Below are the code and all the weights of a small trained network. Each question names an input and a class and asks about switching units off, where a switched-off unit gives its printed mean instead of its output.

import numpy as np


def w(rows, s, z=0):
    codes = np.array(rows[::2]) - 128.0
    scale = np.full(codes.shape[1], s)
    scale[-1] = z or s
    return codes * scale


def f(y):
    return np.maximum(y, 0)


def log_softmax(a):
    a = a - a.max(-1, keepdims=True)
    return a - np.log(np.exp(a).sum(-1, keepdims=True))


def net(x, mask):
    res = np.array(x, float).reshape(1, 4) / 4 @ E
    y = f(res @ A[0][:, :-1].T + A[0][:, -1])
    res = res + np.where(mask, y, B[0][:, -1]) @ B[0][:, :-1]
    return log_softmax(res[-1] @ U[:, :-1].T + U[:, -1])


A, B = {}, {}
E = w([
[113,176,58,45],'x0',
[108,219,120,164],'x1',
[254,147,152,105],'x2',
[104,201,212,72],'x3',
],0.0086)
A[0] = w([
[98,144,125,168,189],'neuron 1',
[13,122,73,114,86],'neuron 2',
[248,74,191,172,137],'neuron 3',
[111,90,38,156,173],'neuron 4',
[70,28,116,150,141],'neuron 5',
[117,63,180,125,194],'neuron 6',
[72,129,81,153,130],'neuron 7',
[74,221,197,66,178],'neuron 8',
[44,156,145,77,87],'neuron 9',
[133,47,62,49,133],'neuron 10',
[171,201,84,159,139],'neuron 11',
[159,15,172,45,172],'neuron 12',
[203,112,102,128,253],'neuron 13',
[98,172,70,149,210],'neuron 14',
],0.014,0.0033)
B[0] = w([
[163,145,152,79,167],'neuron 1',
[134,3,197,165,212],'neuron 2',
[165,148,69,115,244],'neuron 3',
[69,85,72,150,211],'neuron 4',
[68,164,220,105,197],'neuron 5',
[163,143,120,127,177],'neuron 6',
[206,90,97,94,183],'neuron 7',
[50,222,245,112,245],'neuron 8',
[139,109,231,112,189],'neuron 9',
[73,131,24,174,208],'neuron 10',
[164,209,91,124,191],'neuron 11',
[76,172,2,165,218],'neuron 12',
[170,168,80,103,212],'neuron 13',
[161,82,56,145,197],'neuron 14',
],0.018,0.011)
U = w([
[62,254,152,118,251],'0',
[35,28,11,235,72],'1',
[124,76,197,122,52],'2',
[228,165,26,157,101],'3',
],0.0089,0.0026)

Each question gives the input, the list of numbers given to net, and the class t.
The units are the neurons (one row each of A and B). Each row of codes is followed by its name. A weight is (code - 128) times the scale printed after its matrix; where a second scale follows, it is the last column's (A, B and U).
mask holds one flag per neuron, in row order. A switched-off neuron (its flag False) gives its mean, the last column of its row in B, instead of its output. The means were averaged over made-up inputs and are rounded, as every weight is.
A unit's drop is (log p(t) with every unit on - log p(t) with that unit switched off) / (log p(t) with every unit on - log p(t) with every unit switched off).
The circuit of an input: a set's keep is (log p(t) with only the set's units on - log p(t) with every unit switched off) / (log p(t) with every unit on - log p(t) with every unit switched off). Starting from the 12 units with the biggest drops (on a tie, the unit counted first), units are removed one at a time, each time the one whose removal leaves the highest keep (on an exact tie, the one counted first), for as long as the keep stays at least 0.8.
circuit, biggest first: the units of the circuit, biggest drop first
most important unit: the unit with the biggest drop
k most important neurons: the k neurons with the biggest drops, biggest first
drop when u is switched off: that unit's drop, to one decimal
input [-8,6,4,2], class 3: most important unit	neuron 3
input [4,8,-1,-2], class 3: circuit, biggest first	[neuron 14; neuron 11]
input [-5,-5,-5,1], class 0: 3 most important neurons	[neuron 5; neuron 14; neuron 10]
input [-6,1,4,3], class 3: 2 most important neurons	[neuron 3; neuron 8]
input [-3,2,0,-7], class 3: 4 most important neurons	[neuron 2; neuron 8; neuron 10; neuron 12]
input [-8,-2,-3,1], class 0: 2 most important neurons	[neuron 5; neuron 2]
input [7,6,-1,-5], class 1: 2 most important neurons	[neuron 4; neuron 2]
input [5,-2,-3,1], class 1: 2 most important neurons	[neuron 10; neuron 5]
input [8,4,-5,0], class 2: drop when neuron 4 is switched off	0.0
input [3,-6,1,2], class 1: drop when neuron 8 is switched off	0.1
input [-7,2,2,1], class 3: drop when neuron 8 is switched off	0.7
input [-6,2,2,-2], class 3: drop when neuron 8 is switched off	0.8
